[-46 -12 -49  40 -26  13] | 13
[  6  -9 -14 -44] | -44
[-48 -20 -39 -32] | -32
[-24  32  41   2  -4] | -4
[-44 -22 -43   1  13  44] | 44
[ 26 -16  46 -26] | -26
[ 10 -31  43   5   7] | 7
---
array([[  7,  -7,  -8, -20,   6,  12],
       [-32,   1,  22, -19,  13, -18],
       [ -9,  20,  50,  29,  -4, -15]]) → -19

array([ 25, -23,  -4, -39,   0,  32, -27]) → -23

array([-26, -30,  39,  -5,   3]) → -5

array([-45, -19,  11,   1]) → 1

array([[ 13,  -7,  -2, -26],
       [ 46, -41,  19, -21]]) → -21

array([[-36,  29,  23, -38,  39,  -1,  -9],
       [-34, -26,  27,  20, -23,  24,  19],
       [-29, -33, -32,  21,  38,   6, -16]]) → -34

array([-11,  -1, -15, -40,  -8,   0,  13]) → -11

array([  2,  20, -46, -16]) → 2

array([  7, -10,  37,  -5,  23,  14]) → 7

array([[ -5,  14,   8,  35,  -6],
       [-15, -29,  40, -37, -13]]) → -15
---
[[ 2.0 -1.4  1.8 -1.7  0.5]
 [ 1.3 -1.4  1.1 -1.3  1.0]]
-1.7

[[ 0.01 -0.84  0.01 -0.22 -0.62 -0.59]
 [-1.96  0.10 -1.96 -0.67  0.62  1.65]
 [-0.70  0.59 -0.70 -1.25  0.72  1.18]]
0.62

[[ 0.111 -0.042  0.195  0.030 -0.135]
 [ 0.041 -0.042  0.167  0.057 -0.001]]
0.030

[[-124.12  192.02  136.80  143.95   -0.18  -47.95]
 [ 118.88  133.17  167.92  140.55  143.34  130.06]]
-0.18

[[-18.812  12.257 -16.373  -6.561  -2.311 -12.338]
 [-14.134   7.657 -11.412  -3.182 -20.353 -16.551]]
-2.311

[[-210.591  167.868 -112.265  -60.231   74.396]
 [-100.888  118.284  120.342 -130.141  -95.589]]
-60.231

[[  9.96  -6.03  14.20   6.31 -11.33  11.05]
 [ 11.51   3.56  13.06 -12.40   4.60   8.96]
 [ -4.48   1.19   6.87  -2.50   3.85   9.05]]
4.60

[[ 14.662  19.153  -2.677  16.148  17.268  10.649   1.341]
 [ -6.011   2.215 -21.619  17.088  10.260  16.590   0.046]]
10.649
---
492  545  279  489  556  849  276
233  487  310  469  422  847  437
Answer: 487

8  2  7  5  8 Answer: 2

101  135   41  120  101  117
121   18   65   87  156  240
206   91  165   21  127  108
Answer: 91

832  618  389   42
481  247  935  705
Answer: 247

715  376  295   15  413  754
 41  153   23  143  209   73
Answer: 153

635  326  521  600  826   92 Answer: 326

 87  501  446  600
 91  451  480  762
248  725  314  761
Answer: 725

6  7  2  3  0  3 Answer: 7

46  98   7  65  66 Answer: 98

-50   23   10    9   39 Answer: 23
---
[[-25, 16, 2, -15, -43, -5],
 [2, -1, -13, -3, 23, -34],
 [-24, 8, -8, -16, -17, -11]] -> -43

[[1, -37, -11, 31],
 [-34, 31, -25, -19],
 [26, -5, 10, -2]] -> -11

[[-44, -19, 27, 6, 34],
 [-6, -12, 4, 31, -24],
 [34, 4, -13, 29, -46]] -> 6

[[9, -26, -16, -20, -8, -35, 17],
 [-12, -24, -29, -30, 18, -37, 3],
 [6, 26, 1, 29, -21, 13, -2]] -> -35

[[-7, 40, -16, 32, -24],
 [-7, 39, -15, 32, -23],
 [-7, 39, -14, 31, -23]] -> 32

[[-25, -5, 15, -22, -20],
 [39, 5, -5, 28, 15],
 [10, 12, -42, -19, -10]] -> -22
---
[[ 10  11  10  10   9   8   3   5  -3   3   2 -13   6  -4]
 [  8   6   5   7   7  15  13   8   4   3   0   3  -7 -10]
 [ -9  -7  -7  -8  -7  -5  -5  -5   4   6   4  22   7  -3]
 [ -1  -1  -1  -2  -2   3  -6  -2  -3  -6  -7   9   6 -10]
 [  1   2   2   0   3  -1   1  -9  -1   7   0  -7 -11  -6]
 [  2   3   4   1   4   3   5   1  11   0 -10  -1  -1   3]
 [ -2  -2  -3  -1  -3  -4  -3  -4  -9  -5  -9  42  -2   6]
 [ -2  -1  -2  -2  -1  -2  -2 -11  -2  12  -1 -12   7   6]] Answer: -4

[[ -5  20  38  -9 -24  28  -7  -4  16   5   9  -4  23  -2  13  23]
 [ -7  37  32  -5 -24  28  -9  -1  18   2   4  -4  26  -6 -23  32]
 [ -2 -11  39  17  -5  28 -26   0 -43  26   7 -24  14 -11 -16  19]
 [  0 -10  21  22  16  27 -14  -3   6   7 -14   3  -5 -22 -16  -6]
 [ -6  30  37  28 -32  29  39   1  24   3  26  23  36 -12 -22  28]] Answer: 23

[[  1 -48  -9 -13 -16   9]
 [ 10  -7   2 -17  31  23]
 [ -2  27  -7 -17  34  20]
 [  4 -15   1  11 -23  -4]
 [ 22  35  -6   3   4 -30]
 [ -1 -23   5  11  15  -9]
 [ -8 -30   4 -20 -30  14]] Answer: 9

[[  9  -8  25   5  -4   6  -3  -9  -7   9]
 [ -5   8 -19   1   1  -7   4   2   3   0]
 [ -2   3   0  -2  -4  -2  -3  -4   3   0]
 [ 14  -8  -6  -5   1   6   0   7   8   0]
 [  1  -8   0   1   7  -2   4   7  -7  -8]
 [  3  30  12  -4 -34   1 -20 -36  28  50]
 [ 12  -8  25  -4  -4  14 -10  -4   3   9]
 [  1  -2  19  -5  -4   8 -10  -4  -2  -8]
 [  1  -2   0   1   1  -2   0   2  -2   0]] Answer: 9

[[ 17   3  -3  -2  -7 -36 -34  13  10  14 -22  -2 -22]
 [ -5   6 -16 -13 -12  -8   0  21 -12  -4  -2  21  -9]
 [ 38 -44  -4 -30  -2 -24 -43 -29 -11  -7 -21   7 -51]
 [ 32  -7  -1  16 -13 -10   5 -10   1   9 -28 -13  -1]
 [ 12 -21  19   9  -1 -14  -2 -11 -28 -17 -19  14   3]
 [-25 -10   4  19   7   1   8  -9  -5 -15 -24  15   8]
 [ -5 -11   1   8 -10   1  -7  -3   3  26 -11 -23 -11]
 [ 15  -6   5  12 -16 -14  -9  20 -15  10 -21  -5  -1]
 [-44  10 -20   9 -10  14  11  -5   2  11  10  42  21]
 [  6 -11  -5 -13  -3  16  15 -11 -13   9   6  11  18]
 [-24  25 -16  17 -19   6  10   3  -2   6  15  11  16]] Answer: -22

[[  0 -13   5  33  17  25  19 -19]
 [  0 -24   1 -15  -4 -10  -5  -9]
 [  9 -14 -37  -1 -24 -13 -16 -11]
 [ -9  12   4   0   8   6   7   2]
 [ -8   1  -3 -21  -8 -20  -9 -13]
 [  1  -1  -2   0  -6   9  -1  -9]
 [  7   2   1   3   5   3  13  -3]
 [-13  24   5 -12   7  -1  -9  30]
 [  3  -2  -5  -9 -15   1 -19  -4]] Answer: -19
---
Q:
7  4  7  1  3  3  0
7  5  7  4  4  3  1
8  7  5  5  3  4  3
A: 5

Q:
2345  8329  7115  6044  2785  4763  6136
4106  8155  7248  4683  3308  6340  6241
2087  8355  7497  5890  2584  4522  5869
A: 8155

Q:
156  120  101   86
199  120   58  166
112  120  170  150
A: 120

Q:
 617   364   915    38  -587  -814   655
 589   584   745   340  -236  -201   723
 773   475   802   104   153   -24   821
A: 584

Q:
16  46  52  24  80  16
57  23  47  49  48  40
50  39  35  19  55  23
A: 23

Q:
-41  -20   -1   31   -4  -11  -46
-31   -8   -8  -32  -36  -13   -8
-11  -36   16  -27  -25  -27  -23
A: -8

Q:
 27  195   57  125
 26  198   58  101
 23  199   40  118
A: 198
---
[[-0.143, 0.063, 0.124, -0.029, -0.098],
 [-0.050, -0.077, 0.075, -0.045, -0.042],
 [-0.083, -0.034, 0.013, -0.077, -0.023]] | 0.075, 0.124

[[0.790, -0.375, -0.811, 0.920, 0.067, -1.150, -0.291],
 [-0.310, 1.976, 0.228, 0.705, 1.888, -1.912, -0.714],
 [-1.114, 0.151, 0.220, -1.006, 0.002, -0.177, -0.678]] | 0.705, 1.976

[0.08, -0.16, 0.01, -0.08, 0.12, -0.02, 0.04] | -0.08, 0.12

[[0.4, 0.1, -0.4, 0.4, 0.4],
 [1.0, 1.7, 0.8, -0.6, -0.8],
 [-0.7, -2.0, -1.4, 1.9, 2.3]] | 0.8, 2.3

[0.030, 0.003, 0.159, -0.144, 0.142] | 0.159, 0.159

[[0.6, -1.6, -1.7, -0.8, -0.4, -1.0, -2.1],
 [-0.2, 1.4, -1.1, 0.9, 2.0, -1.0, -0.6],
 [-0.9, -1.1, -1.5, -1.2, 0.2, -0.9, -0.1]] | 0.9, 2.0
---
[33 37 48 46] ==> 46, 33

[[-17  23  -7   7 -25  -9   4]
 [-14   6  20 -34 -16 -37 -45]
 [ 26  16  -5  15  15 -49  -3]] ==> 4, 26

[[-22   0  39  18  38 -25   5]
 [-22   1  27  12  49 -15 -11]] ==> 5, -22

[-43  18 -51  -2 -45 -21] ==> -21, -43

[  4  38 -33 -10 -46   9] ==> 9, 4

[[  2 -21   4   7   0   9  35]
 [-11 -26 -13 -44   3 -26 -29]] ==> 35, -11

[[10  2  7 40 20]
 [ 9  4  9 40 12]] ==> 20, 9

[[  8 -20 -19 -21  15 -35]
 [  9 -12   7  15 -37 -20]] ==> -35, 9

[  6 -42   9 -40  -5 -23] ==> -23, 6
---
(33, -39, -12, 18) -> 18
(81, 65, 28, 22, 86, 98, 27) -> 22
((30, -24, -19, 25, 1, -1, 40), (-16, -2, 17, -34, -43, 28, 14)) -> 25
(5792, 9036, 9615, 5652, 2112, 5125, 8322) -> 5652
(32, 45, -31, 36, 37, 47, -20) -> 36
(61, 109, 196, 92, 117, 69) -> 92
((6, 0, 2, 4, 3, 2, 2), (6, 0, 2, 4, 3, 2, 2), (7, 1, 1, 5, 3, 2, 2)) -> 4
((879, 724, 876, 678, -794), (484, 661, 993, 859, 528)) -> 678
